Below is a small trained network, with its code and all its weights. Each question gives an input and a class and asks what happens when units are switched off, that is, made to give their printed mean instead of their output.

import numpy as np


def w(rows, s, z=0):
    codes = np.array(rows[::2]) - 128.0
    scale = np.full(codes.shape[1], s)
    scale[-1] = z or s
    return codes * scale


def norm(h):
    return h / np.sqrt((h * h).mean(-1, keepdims=True) + 1e-5)


def f(y):
    return y / 2 * (1 + np.tanh(0.7978845608 * (y + 0.044715 * y**3)))


def log_softmax(a):
    a = a - a.max(-1, keepdims=True)
    return a - np.log(np.exp(a).sum(-1, keepdims=True))


def net(x, mask):
    res = np.array(x, float).reshape(1, 8) / 4 @ E
    u = 0
    for l in range(3):
        y = f(norm(res) @ A[l][:, :-1].T + A[l][:, -1])
        res = res + np.where(mask[u : u + 12], y, B[l][:, -1]) @ B[l][:, :-1]
        u += 12
    return log_softmax(norm(res)[-1] @ U[:, :-1].T + U[:, -1])


A, B = {}, {}
E = w([
[200,107,220,205,139],'x0',
[129,254,175,71,135],'x1',
[104,75,190,6,168],'x2',
[145,29,102,150,131],'x3',
[243,177,130,113,30],'x4',
[220,146,215,108,143],'x5',
[221,131,19,61,185],'x6',
[129,145,61,64,50],'x7',
],0.0073)
A[0] = w([
[60,182,143,95,21,128],'0.n1',
[157,28,55,168,99,50],'0.n2',
[101,131,39,151,129,153],'0.n3',
[206,183,96,28,77,111],'0.n4',
[82,139,99,174,72,79],'0.n5',
[201,154,117,117,73,16],'0.n6',
[81,136,68,91,138,44],'0.n7',
[150,164,84,240,97,145],'0.n8',
[175,80,184,90,209,29],'0.n9',
[204,188,143,68,111,2],'0.n10',
[153,94,203,221,48,68],'0.n11',
[137,5,94,108,77,81],'0.n12',
],0.02,0.0045)
B[0] = w([
[113,147,163,43,74,219],'0.n1',
[61,103,60,119,49,212],'0.n2',
[94,87,131,139,200,204],'0.n3',
[195,140,56,206,106,254],'0.n4',
[92,124,183,108,140,172],'0.n5',
[133,155,99,187,87,185],'0.n6',
[192,129,132,87,174,179],'0.n7',
[72,175,93,193,157,222],'0.n8',
[80,102,157,48,104,195],'0.n9',
[151,178,126,178,56,200],'0.n10',
[158,158,254,183,88,227],'0.n11',
[99,52,68,89,91,210],'0.n12',
],0.038,0.011)
A[1] = w([
[124,13,129,156,141,99],'1.n1',
[133,156,141,16,131,150],'1.n2',
[252,149,74,132,173,164],'1.n3',
[169,58,88,160,169,135],'1.n4',
[125,207,55,95,190,144],'1.n5',
[171,161,170,151,124,123],'1.n6',
[75,127,129,107,197,145],'1.n7',
[149,85,174,167,125,127],'1.n8',
[191,240,99,63,96,74],'1.n9',
[80,74,122,100,55,159],'1.n10',
[146,84,226,64,107,252],'1.n11',
[105,144,139,132,205,151],'1.n12',
],0.019,0.0031)
B[1] = w([
[146,131,65,55,98,171],'1.n1',
[173,132,203,102,163,194],'1.n2',
[235,29,125,220,160,184],'1.n3',
[171,112,45,138,160,157],'1.n4',
[137,132,188,119,193,155],'1.n5',
[46,207,79,89,101,182],'1.n6',
[149,46,181,123,165,168],'1.n7',
[102,142,166,103,96,151],'1.n8',
[225,87,112,91,39,199],'1.n9',
[130,254,44,9,144,239],'1.n10',
[164,143,172,33,147,248],'1.n11',
[120,41,179,163,153,143],'1.n12',
],0.025,0.011)
A[2] = w([
[170,80,135,134,163,60],'2.n1',
[156,135,118,126,155,48],'2.n2',
[110,135,146,118,183,38],'2.n3',
[109,170,141,100,239,151],'2.n4',
[153,88,145,128,144,108],'2.n5',
[215,176,168,146,166,4],'2.n6',
[249,226,76,91,133,154],'2.n7',
[127,217,81,174,216,91],'2.n8',
[156,81,145,118,150,73],'2.n9',
[169,156,153,151,135,14],'2.n10',
[156,181,92,197,143,102],'2.n11',
[92,220,138,109,230,91],'2.n12',
],0.02,0.0029)
B[2] = w([
[147,144,153,140,162,138],'2.n1',
[133,130,127,143,145,126],'2.n2',
[132,82,151,121,124,139],'2.n3',
[136,49,170,122,106,173],'2.n4',
[157,127,149,136,136,132],'2.n5',
[124,191,123,114,179,163],'2.n6',
[109,4,180,153,102,249],'2.n7',
[109,53,151,132,37,156],'2.n8',
[165,126,155,139,134,137],'2.n9',
[90,154,95,117,146,144],'2.n10',
[133,79,144,175,101,192],'2.n11',
[94,44,163,137,82,169],'2.n12',
],0.037,0.012)
U = w([
[98,189,195,153,119,135],'0',
[156,146,94,215,62,171],'1',
[134,189,86,145,175,19],'2',
[132,205,73,146,199,10],'3',
[136,132,146,57,96,155],'4',
[93,76,157,123,142,164],'5',
[70,97,5,94,126,132],'6',
[179,73,98,150,174,104],'7',
],0.021,0.013)

Each question gives the input, the list of numbers given to net, and the class t.
The units are the neurons (one row each of A and B). Each row of codes is followed by its name. A weight is (code - 128) times the scale printed after its matrix; where a second scale follows, it is the last column's (A, B and U).
mask holds one flag per neuron, layer by layer. A switched-off neuron (its flag False) gives its mean, the last column of its row in B, instead of its output. The means were averaged over made-up inputs and are rounded, as every weight is.
A unit's drop is (log p(t) with every unit on - log p(t) with that unit switched off) / (log p(t) with every unit on - log p(t) with every unit switched off).
The circuit of an input: a set's keep is (log p(t) with only the set's units on - log p(t) with every unit switched off) / (log p(t) with every unit on - log p(t) with every unit switched off). Starting from the 12 units with the biggest drops (on a tie, the unit counted first), units are removed one at a time, each time the one whose removal leaves the highest keep (on an exact tie, the one counted first), for as long as the keep stays at least 0.8.
units of the circuit, in order: the units of the circuit, biggest drop first
most important unit: the unit with the biggest drop
top k neurons: the k neurons with the biggest drops, biggest first
top k neurons in layer l: the k neurons of layer l with the biggest drops, biggest first
drop when u is switched off: that unit's drop, to one decimal
input [-1,-5,2,6,1,2,-3,-7], class 4: top 3 neurons in layer 0 => (0.n11; 0.n8; 0.n4)
input [-7,-3,7,-8,-3,7,6,5], class 1: units of the circuit, in order => (0.n4)
input [-2,4,-8,6,-3,4,-8,-7], class 0: top 2 neurons => (0.n11; 0.n4)
input [5,2,-6,2,-8,-6,5,0], class 5: units of the circuit, in order => (0.n4; 1.n9)
input [-5,6,-2,1,-3,-8,1,-1], class 5: top 2 neurons => (0.n3; 0.n4)
input [-6,1,-6,4,-1,-7,-2,6], class 5: top 2 neurons in layer 2 => (2.n4; 2.n12)
input [4,3,7,2,6,-8,-6,-4], class 0: top 2 neurons => (0.n11; 0.n12)
input [-8,6,-1,-3,7,-3,8,4], class 1: top 2 neurons => (0.n10; 0.n4)
input [-8,-3,-1,0,-2,-2,6,-2], class 7: top 2 neurons in layer 0 => (0.n7; 0.n9)
input [0,5,0,-6,7,-3,-4,-8], class 0: top 3 neurons => (0.n11; 0.n4; 0.n12)
input [-5,8,2,8,-6,-5,5,-4], class 7: top 2 neurons => (0.n1; 0.n7)
input [-5,-5,1,4,8,-7,-6,5], class 6: top 2 neurons => (0.n2; 0.n12)
input [-7,3,-5,6,0,-5,6,-7], class 5: top 4 neurons in layer 0 => (0.n4; 0.n12; 0.n8; 0.n2)
input [-7,-2,1,7,-1,-5,-7,-3], class 6: units of the circuit, in order => (0.n11)
input [-2,-2,-2,3,2,-4,-7,-2], class 0: top 2 neurons => (0.n11; 0.n8)
input [1,-2,-6,-8,-8,7,3,1], class 5: top 2 neurons => (0.n4; 0.n8)
input [4,-4,-8,4,6,3,-8,3], class 0: top 2 neurons => (0.n11; 0.n4)
input [6,3,-6,-4,1,-7,-7,1], class 0: top 2 neurons in layer 0 => (0.n11; 0.n8)
input [4,4,-4,-1,-6,1,-7,-4], class 0: drop when 0.n11 is switched off => 0.3
input [6,1,-6,-5,1,-3,-2,0], class 0: drop when 0.n11 is switched off => 0.4
input [-2,-4,-4,4,4,-2,4,-7], class 6: drop when 1.n8 is switched off => 0.0
input [-1,-2,1,7,-7,3,-5,-6], class 4: most important unit => 0.n8
input [-4,8,4,-3,-3,8,2,6], class 1: top 2 neurons in layer 0 => (0.n4; 0.n10)
